Each row is followed by its class.
[ 290 -247   16  422 -370 -443  257 -452  322  -17 -307 -300  -57  -54
 -311  100   72  241    4 -400 -159  398 -299   79 -272   48  172 -377
  -99  241 -171  224   32  142   -5]
koge
[-197 -512  -70  337 -254 -247  227 -363    6   98  -39 -241   10 -113
  107   32   74   72 -125  103    0  499 -220 -161  -36  243  315  -68
 -134   77   -3 -287 -302  144   73]
koge
[ 109 -158 -130   95   -3   90 -120   29 -290  -81 -108 -207   61 -219
  104 -150  -71    3 -106   52   93  257   -2  -92  -78   31  111   17
  103  -20  140  199  -36   74  -24]
miv
[ 306 -171   -8  150  -66  -33 -262  -40 -356   -1 -164 -134   78 -246
  -18 -201 -251  -34 -111 -131  110  508  -75  -43 -210  -97  347  -50
   55    0  143  243  -90  115 -187]
koge
[ 736  285  287  553  -18   -1  367 -289  397 -187 -210  211 -356 -103
 -591 -400  -42  109  124 -265  -45   85   42  493  -12 -146    0  -95
  103  302 -217  899  571  -29  377]
Madun
[-269 -448  -10  207 -217 -242  172 -188  -14   -1  -15 -259   93 -174
  161  -29  170   91 -160  140  -34  517 -229 -263   17  148  368  -45
 -212   99   35 -266 -294  157    7]
Pomed
[ 263 -227  -50  148 -114 -149 -115 -135 -213  -40 -125 -319   84 -127
 -123 -102  -55  152 -160  -85   24  448  -94  -69 -158    3  179  -82
  120    5  101  180 -150  201 -223]
Madun
[ 101 -231  -10  237 -275 -441  418 -445  483  -87 -375 -184 -134  -99
 -339   26  418  338  -62 -266 -246  200 -386   52 -113  222  -68 -315
  -34  325 -187  269  129  223  248]
miv
[-310 -410  -88  204 -268 -280  256 -276  -43   13  -32 -288  -29  -49
  172  -49   91  -65  -64  175  -41  492 -274 -189   -8  157  356  -22
 -139  127  -51 -294 -368   64   73]
Madun
[  37   41 -164   16 -233 -173  154  -69  236  250   24  -10 -102  384
  -39  278   91 -449  222 -175 -234  148   -9    5 -106  -22   91  -35
  263  249 -184  -25 -186 -180  127]
sadel
[ -47  126   64   71 -148   35  166  228   -4 -172  -64  104  -22 -144
   50 -219  133  217  -25  237   50  210 -120  108  -52   -3   40  -83
 -123  152  -26  157  109   92  -84]
zit
[ 123 -358   -5  314 -175 -378  284 -376  362    2 -312 -159 -109  -66
 -203   52  178  195  -37 -265  -98  233 -231   46 -149  156   45 -265
  -37  203 -136  253   45  181  177]
deles
[-121 -247 -206   56 -417 -205   59 -267  168   91  123    5 -133  171
  204  200   -8  -54   15 -126 -191   44  -82  -38 -106   63  190   26
  -75   21 -157 -321 -309  -73   67]
sadel
[-304 -479 -173  285 -259 -138  143 -216 -173  -70  134 -274  -19 -297
  388  -30 -157    8 -124  187   71  440 -189 -166  -39  133  451   55
 -306  -76   22 -254 -391    9    4]
zit
[ 172 -242   19  188 -299 -454  189 -397  407  -27 -335 -131 -109  -57
 -277    3  187  226  -59 -327 -148  272 -286   81 -210   38   99 -324
    6  261 -138  208    5  135  110]
Pomed
[-620  121 -259 -366 -327 -478 -162   91 -641 -103 -267 -131  260  264
  440   90  -55 -275  188 -225 -637  772 -804 -164 -256 -448  632 -458
   83  211 -192  325 -367  309  100]
miv
[  -3   43   82  127 -190  -43  157  147   75 -105 -132   47   38 -110
   30 -197   85  232  -87  234   45  371 -126  104  -87  -52  166 -168
  -42  193   32  126   32   94 -145]
Pomed
[ -84   -3   47  665 -115 -175  679 -120  -60 -372  139 -191   59  -35
 -101 -443 -193 -269  258  142 -106  724 -399  182 -219  -58  484  -84
 -666  389   40   35   98  119 -319]
puv
[-310 -105   21   36   -1 -395  158  281  203  236  -93 -226    9  418
 -409  -93  606 -297  -68  397   67  437 -318  -25   10   38  166 -196
  184  336   -2 -260 -372  144  -75]
zit
[-140 -306 -206   98 -360 -288  300 -247  235  117  176  -32 -151  276
  220  277   30  -54   52  -46 -157   36  -68    1 -100  106  119  -11
  -68   55 -105 -275 -341  -68  -19]
koge
[-267 -500  -75  300 -215 -254  364 -302   13   -1   60 -253  -68 -120
  111  -22   92   76 -130  160   -3  500 -244 -182   34  192  318  -41
 -183  132  -45 -287 -256  140   98]
puv
[ 125 -327    9  224 -401 -516  187 -457  305 -100 -311 -144  -86 -214
 -168  -14   61  322  -68 -352 -182  398 -325   15 -267   43  224 -353
  -90  268 -182  236  -25  168   46]
sadel
[  90 -461   18  187 -386 -614  242 -578  318  -80 -120 -185  -86  -92
 -106  176   30  427 -146 -427 -171  153 -293  -54 -172   47  149 -305
 -151  145 -159  107  -53  216   65]
zit
[ -26 -377   -5  140 -298 -324  195 -416  444  -49 -384  -93 -104 -263
  -65   92  254  513 -197 -295 -121  -48 -300  -18 -180  278  -67 -305
 -181   87  -98  -25  -50  222   62]
sadel
[ 166 -311  -53   90 -135  -20 -116 -136 -154  -12  -95 -292  -28 -220
  -43 -112  138  160 -199 -172  -13  379 -132 -103  -78   75  134 -170
  -23  -78   40  189  -36  277   32]
zit
[ 231 -258 -143   76  -40  -36 -128  -72 -270  -65 -142 -236   41 -214
   -1 -166 -102  115 -159  -69    7  377  -92  -35 -170   22  162  -10
   87  -11  131  136 -123  157 -154]
nus
[ 372 -138  -66  180  118  -61  -20  -44 -222 -100   44 -228   -1 -343
  -11 -153 -221  107 -132  -81  307  317    0   -6  -98 -104  153  -28
   91  -93  159  436   47  131 -158]
Pomed
[ 350   82  250   91  -89  222 -304   55   19  -82 -480  173   81 -292
  -23 -170  150  265 -178 -177  193 -136  105   54 -102  -35 -132 -230
   79    4  129  593  505  187  280]
deles
[-229  -33  261  365  -25  -64  191  -88  139  324 -304 -205   46  123
 -448 -195  726 -119   30  359   -5  347  -79   21  218  285   -6 -106
  432  311  -79  -25 -109  101  302]
puv
[ 119 -305  -10  185 -314 -430  177 -437  349  -46 -310 -164 -111 -100
 -212   45  189  240  -68 -325 -188  230 -281   39 -170   52  115 -309
  -37  227 -129  207   -3  142  130]
Pomed
[ 144 -179  -47   88    4  -48  -95  -37 -133  128 -306 -196   87   88
 -206 -102  183  -77  -52   -1   43  403  -61   -3  -90   92   27  -39
  286   23  122  123 -185  174 -148]
koge
[ -97  203  172 -125 -195  244 -183  361   55 -128 -407  230   52 -213
   92 -362  420  209 -131  279   60  -36  -88  117    3  -77  -12 -175
    5  170   90  202  199  106   65]
sadel
[ 194 -216  104  304 -363 -452  147 -424  316   22 -265  -68 -103  -18
 -235   11   -7  102  -31 -315 -121  369 -243   79 -195 -131  321 -330
    9  264 -136  206    4   38   56]
puv
[-350 -433   31  269 -290 -225  228 -219  -35   -5  -16 -147  114  -61
  230  -15  146   77 -129  176   12  380 -189 -177    7  157  332  -26
 -230  102   63 -290 -256  126  -24]
koge
[-107 -228 -224   48 -383 -253  310 -268  248   80  289  104 -158  255
  247  219  -84    4   83  -60 -204  -35  -14   74  -68   42   39   50
  -83   26 -163 -289 -245 -104   13]
nus
[ 125 -417   44  176 -224 -285   32 -319  223 -217 -312 -249  -28 -391
  -67 -105  134  410 -210 -404 -139  320 -305 -137 -154   70  238 -268
 -200  185  -71  198   56  223  129]
miv
[  23  -60 -132    7 -315 -172  151 -164  262  103   32   68 -132  183
   50  157   20  -54   58 -119 -128   -1  -71  112 -116   28    9  -76
   70  117 -130  -81  -96  -70   99]
nus
[-259 -456  -55  261 -255 -286  245 -309   14   56  -31 -265   -5  -68
   95  -19   97   -3 -119  145  -12  469 -247 -162   -5  176  343  -59
 -145  142  -16 -274 -284  121  107]
Pomed
[ 316 -156  -99   89   18   13 -191 -134 -200   22 -118 -157  -15 -130
 -116 -134  -96   28  -87 -134   -3  313  -35   26 -141    5  106   67
  125  -92   88  111  -99   97 -139]
puv
[   6 -374   -4  234 -440 -531  298 -404  237  -87 -300 -286  -78 -219
 -203  -69  211  341 -125 -161 -170  350 -449  -18 -144   96  292 -339
 -109  199 -184  236  -42  161   57]
zit
[ 216 -270  -89   52  -36   39 -232  -73 -322    9  -49 -196    1 -162
   45 -138 -127   22 -189  -29   55  342  -10  -79 -125    5  220   36
   94  -80  169   62 -153  144 -108]
puv
[-206 -496  -58  362 -267 -253  240 -364  -26   74  -37 -274  -23 -107
   97   10   51    4 -113  133  -30  537 -238 -149   16  192  380  -17
 -158  115  -46 -270 -275  120  134]
nus
[ 206 -201 -125   98  -42   51 -213  -58 -292  -53  -61 -209   -6 -227
   44 -145 -125   76 -177  -40  117  250  -46  -80  -97   51  172   41
   67  -91  129  125  -90  130  -91]
miv
[ 215 -290  -68  122  -87 -114 -121 -111 -247  -29 -105 -307   80 -203
  -33 -104  -70  150 -183  -92   18  389  -73  -88 -136   29  194  -48
   80  -17  126  125 -171  178 -188]
nus
[ 121 -239  110  -63 -307 -497  187 -179  629   98  172   94  -43  125
 -220  493  436  279  -31 -651 -243  -31 -145 -225  -10    7  -71 -344
 -223  146 -260  148  194  265   14]
nev
[ 236 -151 -141   52  122  -15 -100   39 -238  -31 -128 -199  -31 -121
 -258 -158   27   89 -210  -57  192  133 -121   42  -82  104  -94  -13
  106  -33  163  203  -75  291 -191]
nev
[ 202 -157  -14  105  -53  -21 -189  -33 -157   -3 -132 -235   66  -99
 -123 -123   81   49 -148  -53   47  307  -71  -10  -95    6  127  -46
  126    4  115  197  -75  184 -114]
Madun
[ -71   91  112   20 -268 -144   60  148    0  -89 -125   71   52  -45
   22 -177   55  189  -53  183   -4  339 -158   48 -102  -80  151 -150
  -58  173  -52   63  -59   75 -152]
Madun
[ 301 -275  -95  108   89    5 -107  -86 -254   13   14 -252    2 -192
  -22  -71 -240  140 -221  -25  196  336   29  -31 -119   78   92  -33
  102  -79  184  124  -53  204 -197]
deles
[-298 -510  -62  245 -232 -205  190 -288  -52   32  -81 -285    6 -152
  116  -33  198   76 -177  137  -34  464 -231 -228   28  279  303  -45
 -150  108   -3 -268 -275  161  102]
nev
[ 216 -382 -135   55  -82 -144  -94 -148 -209   16  -69 -394   83 -123
  -50  -89  -51  147 -160  -21  -59  462  -56  -89 -138   43  182 -109
  171   -8  142   66 -230  197 -244]
nus
[ -23   -4   81  -16 -171  -34   16  151   13  -45  -60   88    5   -2
   84 -112   92  128  -16  145  -29  317  -44   48  -63  -86   91  -81
  -45  152  -12   17  -28   98 -100]
puv
[ 129 -233   10  244 -297 -359  171 -410  306  -16 -311 -117 -108  -77
 -189    0  131  224  -48 -281 -147  240 -298   80 -173   55  141 -272
  -50  204 -137  152   12  151  132]
Pomed
[-308 -448  -28  285 -215 -222  264 -283  -67   -5   14 -273  -18  -85
  176    7  223   35 -173  114  -42  423 -227 -269   73  224  386   10
 -184  111  -15 -258 -248  128  148]
nev
[-102 -159   76  286 -483 -117    3  107   21 -116  -93  -39  111 -350
  227 -237  100  276 -174  205   94  573 -264    9 -171  -79  437 -316
 -146  249   33  146 -109  201  -53]
Madun
[ -43 -204 -145   40 -460 -315  191 -416  313  206    9  135 -181  313
  113  329   54  -63   13 -198 -190  -32  -79   82 -137   46    3 -104
  119  141 -128 -145 -173  -34  204]
puv
[-101 -479 -288 -102 -303 -333 -228 -144 -135 -335 -120 -139  162 -187
  -38  -55 -100  399 -148 -124 -384  311 -317  -10 -180 -121  336  -75
  -74  -34   44  139 -319  195 -430]
puv
[ -95 -173 -155   56 -413 -222  211 -228  280  143  107  105 -163  226
  195  207   -6 -132   82 -109 -145   15  -67   43  -82   39  108  -23
  -13   91 -179 -194 -211 -112  183]
nus
[-293 -498  -93  246 -230 -263  234 -320  -16   53  -12 -281  -19 -109
  127  -38  118   25 -132  177  -37  482 -253 -172    8  214  337  -21
 -173   94   -5 -334 -339  124   71]
Pomed
[ 195 -224  -79  167 -200 -380  173 -355  371  -74 -339 -100 -180 -127
 -302   23   89   98  -49 -350 -183  292 -271  100 -239   58   95 -275
   -1  258 -102  285  -68  100   56]
sadel
[-165 -189 -169  -51 -464 -102   17 -142  220  174   79  152 -151  321
  278  180   73 -156   84 -146 -194 -143  -31  -79  -67   66   74   19
  -55   43 -232 -352 -146 -117  274]
miv
[ 121 -285    0  156 -299 -435   77 -400  274  -44 -249 -157  -66    7
 -211    6   25  124  -28 -344 -228  333 -283   47 -194   -3  257 -240
  -76  216 -129   77  -88   91  -33]
deles
[ 312 -192   48  306 -277 -463  202 -450  363  -70 -216 -178 -133  -78
 -301   82   12  182  -31 -348  -60  341 -297  118 -184  -36  186 -270
  -49  240 -134  325   54  160   34]
Madun
[ 197 -305  -24  115  -24    4 -133  -43 -285  -40 -165 -240   87 -229
  -37 -121   51  165 -206   -7   89  318  -20  -90  -63   39   83  -37
  116  -28  181  282  -32  272  -98]
puv
[-130 -265 -249   -4 -511 -394  166 -422  295  128   96  -18 -150  310
   96  279   85   19   47 -267 -337  139 -214    6 -126   83  172  -92
   39   79 -256 -274 -315  -35   70]
nev
[ 176 -237   76  219 -337 -576  257 -467  421   -1 -335 -176  -70  -32
 -359  121  265  310 -104 -368 -190  219 -278   35 -195   76   29 -378
   15  264 -144  273   -3  207   55]
sadel
[ 199 -316   48  163 -369 -435   96 -417  360    0 -334 -147  -92 -100
 -208   61  149  243  -92 -424 -170  235 -272   13 -184   24  132 -324
  -22  244 -148  175  -13  161  151]
nus
[ 175 -231   -2  177 -192 -187  109 -382  377 -120 -323  -84 -184 -163
 -243  -28  300  360  -85 -284  -97   63 -166   78 -229  250 -224 -190
 -205  308  -76 -151  124  216   69]
sadel
[ -24   80   97   70 -234  -65   44  156   58  -62 -152   92   40  -64
   -1 -186  176  237  -52  162  -11  320 -153   82 -113  -51  112 -197
  -37  155  -45   85   39  113  -84]
zit
[   6 -343  -38   52 -346 -502   33 -426  322    4 -279 -261  -67   78
 -218   42  312  129  -73 -357 -313  331 -344  -46 -139   33  260 -280
   85  272 -120  -34 -260  122   12]
deles
[ -54  -93   68   87  -84  367   10  317   34 -297 -108  108  -30 -407
  254 -434  203  359 -181  309  170   32   -7    7  -19  169   -3   25
 -340   84  111  -23  232  141   33]
miv
[ 174   63  203  101 -210 -478   41 -360  374   66 -328    1  -78  202
 -299  209  338  -65    9 -447  -28  -23 -239   69   -1 -203   28 -184
  101  273 -119  245  109   88  285]
nus
[   9   -8  257  261 -358 -463  174   45    2 -107   64 -126  228  124
 -125   60   73  405 -172  140  -59  536 -113  -56  -76 -146  291 -243
 -127  180   13  169  -83  239 -421]
miv
[-214 -523  -43  328 -269 -159  173 -299  -67   15  111 -214   31 -205
  205  -65   -4   88 -137  129   -3  570 -189 -216   56  152  413   34
 -227   44  -30 -288 -286  152   44]
Madun
[ 248  -18  -47   19   34  139 -349  109 -301  -27 -172 -111   60 -163
  -46 -173   48  -52  -73  -92   86  236  -26  -21 -111  -62  111    5
  179  -43  124  304   32  136  -24]
zit
